Here is a tiny trained network, its code and every weight. The questions are about switching its units off for an input and a target symbol, where a switched-off unit gives its printed mean instead of its output.

import numpy as np


def w(rows, s, z=0):
    codes = np.array(rows[::2]) - 128.0
    scale = np.full(codes.shape[1], s)
    scale[-1] = z or s
    return codes * scale


def norm(h):
    return h / np.sqrt((h * h).mean(-1, keepdims=True) + 1e-5)


def f(y):
    return y / 2 * (1 + np.tanh(0.7978845608 * (y + 0.044715 * y**3)))


def softmax(a):
    e = np.exp(a - a.max(-1, keepdims=True))
    return e / e.sum(-1, keepdims=True)


def log_softmax(a):
    a = a - a.max(-1, keepdims=True)
    return a - np.log(np.exp(a).sum(-1, keepdims=True))


def net(x, mask):
    ids = ['αβεζημξπστφω'.index(c) for c in x.split()]
    T = len(ids)
    res = E[ids] + P[:T]
    u = 0
    for l in range(2):
        q, k, v = (norm(res) @ M[l].T for M in (Q, K, V))
        z = softmax(np.where(np.tri(T) > 0, q @ k.T / 3**0.5, -1e9)) @ v
        res = res + np.where(mask[u], z, O[l][:, -1]) @ O[l][:, :-1]
        u += 1
        y = f(norm(res) @ A[l][:, :-1].T + A[l][:, -1])
        res = res + np.where(mask[u : u + 16], y, B[l][:, -1]) @ B[l][:, :-1]
        u += 16
    return log_softmax(norm(res)[-1] @ U[:, :-1].T + U[:, -1])


Q, K, V, O, A, B = {}, {}, {}, {}, {}, {}
E = w([
[167,136,106],'α',
[172,103,175],'β',
[175,134,100],'ε',
[176,133,104],'ζ',
[191,121,36],'η',
[174,198,10],'μ',
[117,158,173],'ξ',
[112,111,111],'π',
[111,164,162],'σ',
[55,111,102],'τ',
[94,141,254],'φ',
[101,53,202],'ω',
],0.0074)
P = w([
[213,164,133],'0',
[124,86,140],'1',
[168,190,84],'2',
[122,86,132],'3',
[154,211,42],'4',
[118,86,124],'5',
[142,226,22],'6',
[118,84,121],'7',
[136,237,9],'8',
[118,82,114],'9',
[129,241,2],'10',
[114,80,111],'11',
],0.0022)
Q[0] = w([
[55,245,136],'L0H0',
[209,173,182],'L0H0',
[140,165,25],'L0H0',
],0.012)
K[0] = w([
[56,226,167],'L0H0',
[251,164,170],'L0H0',
[117,155,29],'L0H0',
],0.013)
V[0] = w([
[108,2,161],'L0H0',
[143,85,171],'L0H0',
[80,105,138],'L0H0',
],0.0048)
O[0] = w([
[96,160,2,79],'L0H0',
[113,177,97,168],'L0H0',
[187,120,42,10],'L0H0',
],0.0043,0.0011)
A[0] = w([
[177,131,167,154],'L0N0',
[60,20,120,34],'L0N1',
[122,111,161,49],'L0N2',
[139,156,133,113],'L0N3',
[32,165,170,96],'L0N4',
[99,125,152,7],'L0N5',
[155,254,123,65],'L0N6',
[160,144,127,95],'L0N7',
[181,75,105,176],'L0N8',
[128,128,128,128],'L0N9',
[97,111,116,123],'L0N10',
[141,122,122,148],'L0N11',
[126,134,151,90],'L0N12',
[101,104,135,87],'L0N13',
[136,161,127,160],'L0N14',
[142,131,123,127],'L0N15',
],0.0073,0.002)
B[0] = w([
[78,143,167,251],'L0N0',
[175,183,225,137],'L0N1',
[134,134,62,118],'L0N2',
[111,130,140,137],'L0N3',
[210,55,188,131],'L0N4',
[170,105,80,91],'L0N5',
[104,123,203,170],'L0N6',
[124,129,165,153],'L0N7',
[120,113,253,231],'L0N8',
[128,128,128,128],'L0N9',
[125,185,150,111],'L0N10',
[121,131,171,148],'L0N11',
[119,103,93,126],'L0N12',
[183,150,137,106],'L0N13',
[106,122,179,149],'L0N14',
[126,128,150,140],'L0N15',
],0.0037,0.0028)
Q[1] = w([
[155,248,115],'L1H0',
[56,155,150],'L1H0',
[181,211,132],'L1H0',
],0.017)
K[1] = w([
[109,101,235],'L1H0',
[23,194,145],'L1H0',
[114,62,254],'L1H0',
],0.011)
V[1] = w([
[80,59,122],'L1H0',
[45,127,175],'L1H0',
[1,224,135],'L1H0',
],0.0039)
O[1] = w([
[94,63,127,118],'L1H0',
[100,146,51,248],'L1H0',
[186,110,2,202],'L1H0',
],0.0046,0.0015)
A[1] = w([
[135,64,107,106],'L1N0',
[248,167,118,124],'L1N1',
[68,66,113,140],'L1N2',
[148,192,131,168],'L1N3',
[81,147,139,146],'L1N4',
[91,162,146,120],'L1N5',
[154,134,109,156],'L1N6',
[153,159,88,118],'L1N7',
[128,116,154,19],'L1N8',
[109,172,153,118],'L1N9',
[205,61,101,47],'L1N10',
[137,70,128,137],'L1N11',
[102,114,151,4],'L1N12',
[210,148,154,130],'L1N13',
[66,84,113,109],'L1N14',
[110,128,155,106],'L1N15',
],0.011,0.0034)
B[1] = w([
[186,198,154,134],'L1N0',
[76,196,227,167],'L1N1',
[184,194,192,141],'L1N2',
[64,156,97,204],'L1N3',
[191,156,79,172],'L1N4',
[150,158,59,182],'L1N5',
[126,136,181,124],'L1N6',
[2,33,182,111],'L1N7',
[124,93,124,126],'L1N8',
[118,152,68,214],'L1N9',
[187,232,121,145],'L1N10',
[165,159,95,166],'L1N11',
[157,105,127,107],'L1N12',
[15,153,155,255],'L1N13',
[166,181,224,114],'L1N14',
[141,100,89,188],'L1N15',
],0.0048,0.0026)
U = w([
[8,166,188,135],'α',
[76,176,19,166],'β',
[214,55,130,158],'ε',
[124,95,227,70],'ζ',
[207,223,152,151],'η',
[162,100,160,254],'μ',
[117,87,125,68],'ξ',
[110,64,121,85],'π',
[122,97,134,53],'σ',
[194,101,51,140],'τ',
[130,96,160,55],'φ',
[113,80,119,63],'ω',
],0.016,0.0054)

Each question gives the input, a string of symbols that net reads in full, and the target symbol t.
The units are the heads (3 rows each of Q, K, V and O) and the neurons (one row each of A and B). Each row of codes is followed by its name. A weight is (code - 128) times the scale printed after its matrix; where a second scale follows, it is the last column's (O, A, B and U).
mask holds one flag per unit, layer by layer, with each layer's heads first. A switched-off unit (its flag False) gives its mean, the last column of its rows in O or B, instead of its output. The means were averaged over made-up inputs and are rounded, as every weight is.
A unit's drop is (log p(t) with every unit on - log p(t) with that unit switched off) / (log p(t) with every unit on - log p(t) with every unit switched off).
The circuit of an input: a set's keep is (log p(t) with only the set's units on - log p(t) with every unit switched off) / (log p(t) with every unit on - log p(t) with every unit switched off). Starting from the 12 units with the biggest drops (on a tie, the unit counted first), units are removed one at a time, each time the one whose removal leaves the highest keep (on an exact tie, the one counted first), for as long as the keep stays at least 0.8.
circuit, biggest first: the units of the circuit, biggest drop first
k most important neurons: the k neurons with the biggest drops, biggest first
top k neurons in layer l: the k neurons of layer l with the biggest drops, biggest first
input τ τ β α ζ τ, target η: circuit, biggest first	[L1N2 L1N14 L1N13]
input β τ β β τ τ η σ, target ζ: circuit, biggest first	[L0N4]
input α τ τ τ α ξ σ β τ σ π, target α: top 3 neurons in layer 0	[L0N0 L0N1 L0N2]
input φ α β α ξ β β η β α, target ζ: circuit, biggest first	[L1H0 L0N1]
input τ β α β μ π τ β β σ β α, target η: circuit, biggest first	[L0H0 L1N7]
input ω α ω η ω η, target ζ: circuit, biggest first	[L1H0 L0H0]
input π τ β α α π ω β, target η: 3 most important neurons	[L0N1 L0N10 L0N4]
input β β β α β β π α α β, target ε: top 2 neurons in layer 1	[L1N1 L1N3]
input β ξ β β, target ε: top 2 neurons in layer 1	[L1N1 L1N13]
input ω β σ ε α, target α: circuit, biggest first	[L0H0 L1N13]
input π π φ σ τ ξ β ε, target η: 3 most important neurons	[L0N1 L1N10 L1N11]
input α τ α σ, target η: top 2 neurons in layer 0	[L0N4 L0N1]
input α ζ ε ω ω, target β: top 3 neurons in layer 0	[L0N1 L0N13 L0N0]
input τ τ ζ β β ξ β β ξ ξ, target η: 3 most important neurons	[L0N4 L0N1 L1N10]
input φ β α β μ σ σ, target β: top 3 neurons in layer 0	[L0N8 L0N1 L0N12]
input σ β σ μ τ σ ω ω, target η: most important neuron	[L0N6]
input ω β ε β β ξ ξ, target β: top 3 neurons in layer 1	[L1N9 L1N5 L1N1]
input α τ α α α ζ ω α, target η: 3 most important neurons	[L0N1 L0N10 L1N10]
input π β τ β β ξ α α ξ σ, target η: 4 most important neurons	[L0N4 L0N1 L0N8 L1N10]
input ω β α β φ β ζ β τ ω φ, target β: top 2 neurons in layer 0	[L0N8 L0N1]
input α α ω α ξ σ ξ π τ π, target η: circuit, biggest first	[L1N2]
input β σ μ π β, target β: top 3 neurons in layer 0	[L0N4 L0N0 L0N1]
